Below are the code and all the weights of a small trained network. Each question names an input and a target symbol and asks about switching units off, where a switched-off unit gives its printed mean instead of its output.

import numpy as np


def w(rows, s, z=0):
    codes = np.array(rows[::2]) - 128.0
    scale = np.full(codes.shape[1], s)
    scale[-1] = z or s
    return codes * scale


def f(y):
    return np.maximum(y, 0)


def softmax(a):
    e = np.exp(a - a.max(-1, keepdims=True))
    return e / e.sum(-1, keepdims=True)


def log_softmax(a):
    a = a - a.max(-1, keepdims=True)
    return a - np.log(np.exp(a).sum(-1, keepdims=True))


def net(x, mask):
    ids = ['γδζημξτφψω'.index(c) for c in x.split()]
    T = len(ids)
    res = E[ids] + P[:T]
    u = 0
    for l in range(2):
        r = res
        for j in range(2):
            rows = slice(2 * j, 2 * j + 2)
            q, k, v = (r @ M[l][rows].T for M in (Q, K, V))
            z = softmax(np.where(np.tri(T) > 0, q @ k.T / 2**0.5, -1e9)) @ v
            o = O[l][rows]
            res = res + np.where(mask[u + j], z, o[:, -1]) @ o[:, :-1]
        u += 2
        y = f(res @ A[l][:, :-1].T + A[l][:, -1])
        res = res + np.where(mask[u : u + 16], y, B[l][:, -1]) @ B[l][:, :-1]
        u += 16
    return log_softmax(res[-1] @ U[:, :-1].T + U[:, -1])


Q, K, V, O, A, B = {}, {}, {}, {}, {}, {}
E = w([
[172,164,167,144,148,143,115,105,157,118,134,164],'γ',
[129,79,127,142,130,53,131,186,94,185,137,75],'δ',
[150,130,95,166,183,108,85,111,143,127,86,131],'ζ',
[100,90,123,132,83,161,99,99,48,166,128,173],'η',
[120,109,2,129,142,93,167,155,154,174,134,123],'μ',
[157,121,172,157,114,109,140,166,106,160,167,143],'ξ',
[177,136,83,69,96,166,152,136,164,112,114,161],'τ',
[147,147,104,192,158,80,147,117,148,166,175,132],'φ',
[123,172,186,57,135,88,130,148,205,163,125,87],'ψ',
[163,95,132,102,128,152,137,164,82,142,79,133],'ω',
],0.018)
P = w([
[141,86,172,210,125,90,116,224,145,50,101,186],'0',
[125,134,76,132,157,214,71,230,133,171,198,129],'1',
[164,226,79,135,155,135,93,150,73,178,106,96],'2',
[145,213,126,131,134,13,145,98,77,149,104,182],'3',
[127,114,135,62,205,64,177,86,90,88,139,121],'4',
[151,31,173,91,190,165,177,80,169,149,144,107],'5',
[135,109,201,177,130,163,180,83,175,255,88,120],'6',
],0.01)
Q[0] = w([
[147,188,128,211,42,163,100,170,167,235,43,128],'0.h1',
[151,1,165,144,156,188,168,80,202,158,133,94],'0.h1',
[198,88,95,136,150,139,172,142,88,152,97,167],'0.h2',
[153,182,129,80,156,140,74,147,137,135,158,169],'0.h2',
],0.0083)
K[0] = w([
[108,149,148,138,81,2,216,73,106,101,38,197],'0.h1',
[227,252,95,119,92,118,98,78,59,207,96,66],'0.h1',
[152,101,107,135,110,158,118,136,80,111,108,153],'0.h2',
[218,121,118,144,138,139,123,152,157,112,128,129],'0.h2',
],0.009)
V[0] = w([
[133,136,86,129,172,171,40,81,132,99,35,241],'0.h1',
[241,152,142,83,152,162,254,129,213,96,98,126],'0.h1',
[51,63,103,156,117,153,120,83,20,164,103,169],'0.h2',
[144,111,129,94,35,179,70,74,85,78,147,170],'0.h2',
],0.0059)
O[0] = w([
[102,142,122,164,88,125,213,133,86,100,137,2,157],'0.h1',
[26,129,162,137,189,148,155,149,142,123,110,167,155],'0.h1',
[116,181,176,86,122,129,97,128,232,121,106,88,56],'0.h2',
[86,122,143,109,204,73,109,74,149,174,136,92,5],'0.h2',
],0.0094,0.0027)
A[0] = w([
[127,157,100,121,200,86,117,105,162,192,187,85,116],'0.n1',
[117,195,118,78,116,168,155,108,229,51,62,117,112],'0.n2',
[79,176,107,88,126,108,98,16,211,130,138,70,128],'0.n3',
[135,140,95,178,134,108,133,142,112,126,105,147,83],'0.n4',
[130,156,152,154,117,158,125,133,109,131,253,150,187],'0.n5',
[89,160,157,130,183,151,122,96,150,92,116,135,165],'0.n6',
[95,162,146,157,144,155,171,112,149,62,131,157,62],'0.n7',
[123,176,153,145,187,71,99,169,213,127,161,84,127],'0.n8',
[136,195,201,69,152,71,122,36,238,103,63,63,1],'0.n9',
[172,221,138,113,91,178,130,176,209,41,133,137,75],'0.n10',
[109,79,98,141,77,198,113,108,9,110,108,178,8],'0.n11',
[120,100,108,166,201,134,98,123,138,120,57,175,108],'0.n12',
[158,103,109,96,194,167,116,133,129,100,194,102,193],'0.n13',
[102,131,128,145,112,182,86,127,110,63,114,75,124],'0.n14',
[79,130,157,119,128,115,80,106,190,99,118,118,125],'0.n15',
[103,187,152,74,127,131,101,119,194,158,186,88,144],'0.n16',
],0.0078,0.0064)
B[0] = w([
[121,153,133,161,112,179,76,166,120,61,123,178,217],'0.n1',
[115,152,125,193,191,116,124,149,101,132,98,109,158],'0.n2',
[149,80,117,141,145,58,141,87,73,202,59,123,174],'0.n3',
[100,134,105,136,110,95,138,116,142,111,139,121,177],'0.n4',
[151,103,141,150,121,116,163,89,119,132,71,100,253],'0.n5',
[117,101,140,135,140,117,166,139,84,146,100,140,173],'0.n6',
[143,126,138,100,148,93,119,143,136,158,137,95,141],'0.n7',
[153,124,130,165,145,145,138,126,133,80,73,153,193],'0.n8',
[46,117,121,205,21,138,44,135,122,54,221,148,165],'0.n9',
[114,133,144,182,113,161,108,168,128,64,148,159,158],'0.n10',
[108,162,180,186,78,180,45,172,152,1,180,127,154],'0.n11',
[134,126,135,133,81,138,144,169,117,99,163,136,205],'0.n12',
[141,108,116,155,111,129,129,125,129,138,45,134,243],'0.n13',
[146,100,124,134,109,58,152,124,114,167,114,107,144],'0.n14',
[123,90,78,142,99,107,133,136,116,173,146,144,141],'0.n15',
[146,108,149,158,127,155,100,132,105,86,82,154,191],'0.n16',
],0.0088,0.0042)
Q[1] = w([
[134,148,125,67,168,73,117,100,55,54,115,143],'1.h1',
[137,2,135,93,156,136,139,80,178,62,118,108],'1.h1',
[137,88,149,167,128,93,108,148,84,168,96,128],'1.h2',
[146,131,184,144,112,111,119,175,77,125,38,133],'1.h2',
],0.014)
K[1] = w([
[152,6,130,153,155,205,126,140,177,129,134,102],'1.h1',
[164,198,102,161,164,210,94,155,72,193,131,72],'1.h1',
[102,86,134,136,122,97,97,81,83,165,128,127],'1.h2',
[101,125,182,95,115,160,90,27,74,174,100,126],'1.h2',
],0.012)
V[1] = w([
[149,168,133,180,141,110,161,77,154,125,156,157],'1.h1',
[104,142,2,120,151,110,113,155,140,78,107,128],'1.h1',
[127,120,216,143,128,131,95,131,114,100,158,111],'1.h2',
[195,132,144,121,185,106,176,162,102,154,71,136],'1.h2',
],0.011)
O[1] = w([
[152,46,118,74,190,128,88,145,37,72,118,108,110],'1.h1',
[161,188,160,178,183,155,91,196,73,164,183,85,235],'1.h1',
[72,90,1,170,121,163,93,117,174,111,190,121,185],'1.h2',
[160,185,113,150,47,139,121,197,22,161,83,149,254],'1.h2',
],0.0094,0.0041)
A[1] = w([
[51,121,163,114,252,152,118,143,137,125,165,196,68],'1.n1',
[157,104,108,109,105,79,104,132,116,136,102,176,147],'1.n2',
[44,112,160,120,163,150,155,117,149,122,124,137,140],'1.n3',
[120,142,70,151,103,164,137,179,130,72,131,137,30],'1.n4',
[132,142,167,63,111,166,101,142,113,71,121,132,122],'1.n5',
[130,78,129,92,190,124,86,100,155,117,154,192,118],'1.n6',
[144,84,174,170,131,130,133,134,130,92,100,151,164],'1.n7',
[157,123,100,117,126,122,67,95,159,119,169,82,158],'1.n8',
[175,146,151,125,117,128,93,159,88,152,126,143,37],'1.n9',
[68,109,141,132,178,131,167,91,112,83,143,74,113],'1.n10',
[74,144,149,157,150,133,197,156,98,146,131,132,110],'1.n11',
[109,97,45,114,146,103,130,145,107,163,154,122,119],'1.n12',
[120,141,109,138,94,126,133,133,83,97,110,76,108],'1.n13',
[137,156,175,4,140,141,169,134,133,197,128,109,125],'1.n14',
[86,167,135,155,170,145,82,109,208,163,152,135,142],'1.n15',
[105,109,100,64,129,144,112,89,152,68,122,149,2],'1.n16',
],0.012,0.0091)
B[1] = w([
[99,2,182,146,188,105,123,91,151,31,82,202,174],'1.n1',
[148,142,173,154,153,195,132,142,136,132,121,79,218],'1.n2',
[67,166,64,111,149,118,161,112,111,128,121,167,160],'1.n3',
[109,116,166,118,120,110,109,113,181,87,209,108,182],'1.n4',
[150,115,163,173,82,139,146,156,172,107,188,118,148],'1.n5',
[152,159,87,71,101,90,48,170,63,131,127,155,170],'1.n6',
[113,168,86,102,129,127,147,156,116,156,146,108,220],'1.n7',
[207,65,152,143,84,70,161,118,150,140,120,133,181],'1.n8',
[73,105,91,129,118,109,164,73,155,94,110,141,248],'1.n9',
[99,209,131,114,52,203,73,146,101,63,102,90,162],'1.n10',
[149,99,138,143,85,174,56,99,165,116,112,107,219],'1.n11',
[113,151,191,132,93,159,132,145,147,60,189,141,159],'1.n12',
[140,148,125,130,178,140,145,144,159,153,130,210,204],'1.n13',
[101,40,76,68,238,64,43,25,97,181,64,89,146],'1.n14',
[142,178,154,87,152,153,164,105,162,242,170,94,187],'1.n15',
[140,156,119,155,164,99,186,141,58,191,39,108,148],'1.n16',
],0.0096,0.013)
U = w([
[142,16,80,154,107,61,165,77,199,77,126,100,102],'γ',
[178,124,102,145,201,130,122,146,24,216,2,92,222],'δ',
[79,137,49,87,93,129,129,115,109,53,115,78,71],'ζ',
[198,81,136,106,136,116,17,137,122,75,136,149,48],'η',
[82,69,92,101,162,91,141,138,174,139,154,248,98],'μ',
[168,194,174,204,81,203,127,250,108,95,172,141,232],'ξ',
[69,89,153,167,172,174,131,68,176,60,100,111,2],'τ',
[203,140,113,66,139,147,32,163,161,183,179,147,40],'φ',
[53,167,86,96,169,138,198,127,150,190,179,61,100],'ψ',
[153,69,234,164,212,123,125,134,157,144,153,139,37],'ω',
],0.0049,0.0061)

Each question gives the input, a string of symbols that net reads in full, and the target symbol t.
The units are the heads (2 rows each of Q, K, V and O) and the neurons (one row each of A and B). Each row of codes is followed by its name. A weight is (code - 128) times the scale printed after its matrix; where a second scale follows, it is the last column's (O, A, B and U).
mask holds one flag per unit, layer by layer, with each layer's heads first. A switched-off unit (its flag False) gives its mean, the last column of its rows in O or B, instead of its output. The means were averaged over made-up inputs and are rounded, as every weight is.
A unit's drop is (log p(t) with every unit on - log p(t) with that unit switched off) / (log p(t) with every unit on - log p(t) with every unit switched off).
The circuit of an input: a set's keep is (log p(t) with only the set's units on - log p(t) with every unit switched off) / (log p(t) with every unit on - log p(t) with every unit switched off). Starting from the 12 units with the biggest drops (on a tie, the unit counted first), units are removed one at a time, each time the one whose removal leaves the highest keep (on an exact tie, the one counted first), for as long as the keep stays at least 0.8.
circuit, biggest first: the units of the circuit, biggest drop first
k most important neurons: the k neurons with the biggest drops, biggest first
top k neurons in layer l: the k neurons of layer l with the biggest drops, biggest first
heads that matter: for each layer, one digit per head in row order, 1 if its drop is at least 0.15 and else 0, layers parted by /
input η δ ω ω η φ, target ξ: top 2 neurons in layer 1	(1.n9 1.n14)
input ζ δ δ φ φ, target δ: circuit, biggest first	(1.h2 1.n4)
input ω μ ψ ω ψ τ, target ξ: 2 most important neurons	(0.n10 0.n2)
input η γ ψ ξ ψ, target ζ: most important neuron	(0.n9)
input η ω ψ ζ ψ, target ψ: heads that matter	00 / 11
input ζ τ η ω τ ω, target γ: circuit, biggest first	(0.n11 1.h2 1.n8)
input γ η τ φ μ γ ω, target η: top 2 neurons in layer 1	(1.n6 1.n1)
input μ γ ξ μ, target δ: circuit, biggest first	(1.h2 0.n9 0.n11)
input η δ φ, target γ: heads that matter	10 / 01
input η μ ζ ξ, target γ: heads that matter	11 / 01
input γ ζ ω η γ δ, target ψ: circuit, biggest first	(1.h2 1.h1 1.n15 0.n11)
input μ μ τ φ η, target ω: 3 most important neurons	(1.n1 0.n11 1.n15)
input μ τ ψ ψ ψ τ δ, target ξ: circuit, biggest first	(0.h2 1.n12 1.n14)
input ω η τ ξ, target ψ: circuit, biggest first	(1.h2 0.h2 0.n11 1.n15)
input ω ψ ψ μ η γ, target μ: heads that matter	10 / 01
input γ ξ ω ω ψ, target ξ: circuit, biggest first	(1.h2 1.n5)
input μ ω γ ω τ, target ξ: circuit, biggest first	(1.h2 1.h1)
input ω φ τ μ ζ η ψ, target ω: heads that matter	00 / 11
input γ ψ ψ η ω ω μ, target γ: top 4 neurons in layer 0	(0.n11 0.n1 0.n3 0.n9)
input τ ω τ ω γ μ μ, target δ: 2 most important neurons	(0.n9 1.n14)
input ξ ω ψ τ ψ φ, target ξ: heads that matter	11 / 01
input γ δ ξ ω ψ ζ, target ξ: circuit, biggest first	(0.n12 1.h2)
input φ μ ψ τ τ, target δ: circuit, biggest first	(1.h2 1.n14)
input ξ δ γ η ω ψ, target ζ: heads that matter	10 / 11
input γ φ τ γ, target δ: heads that matter	01 / 11
input ψ μ η ω τ μ ξ, target ψ: heads that matter	01 / 01
input ω τ τ δ, target ξ: heads that matter	00 / 00
input η δ ω ψ γ, target φ: 2 most important neurons	(0.n9 1.n15)
input ψ ξ ξ γ μ, target ξ: 2 most important neurons	(1.n2 1.n12)
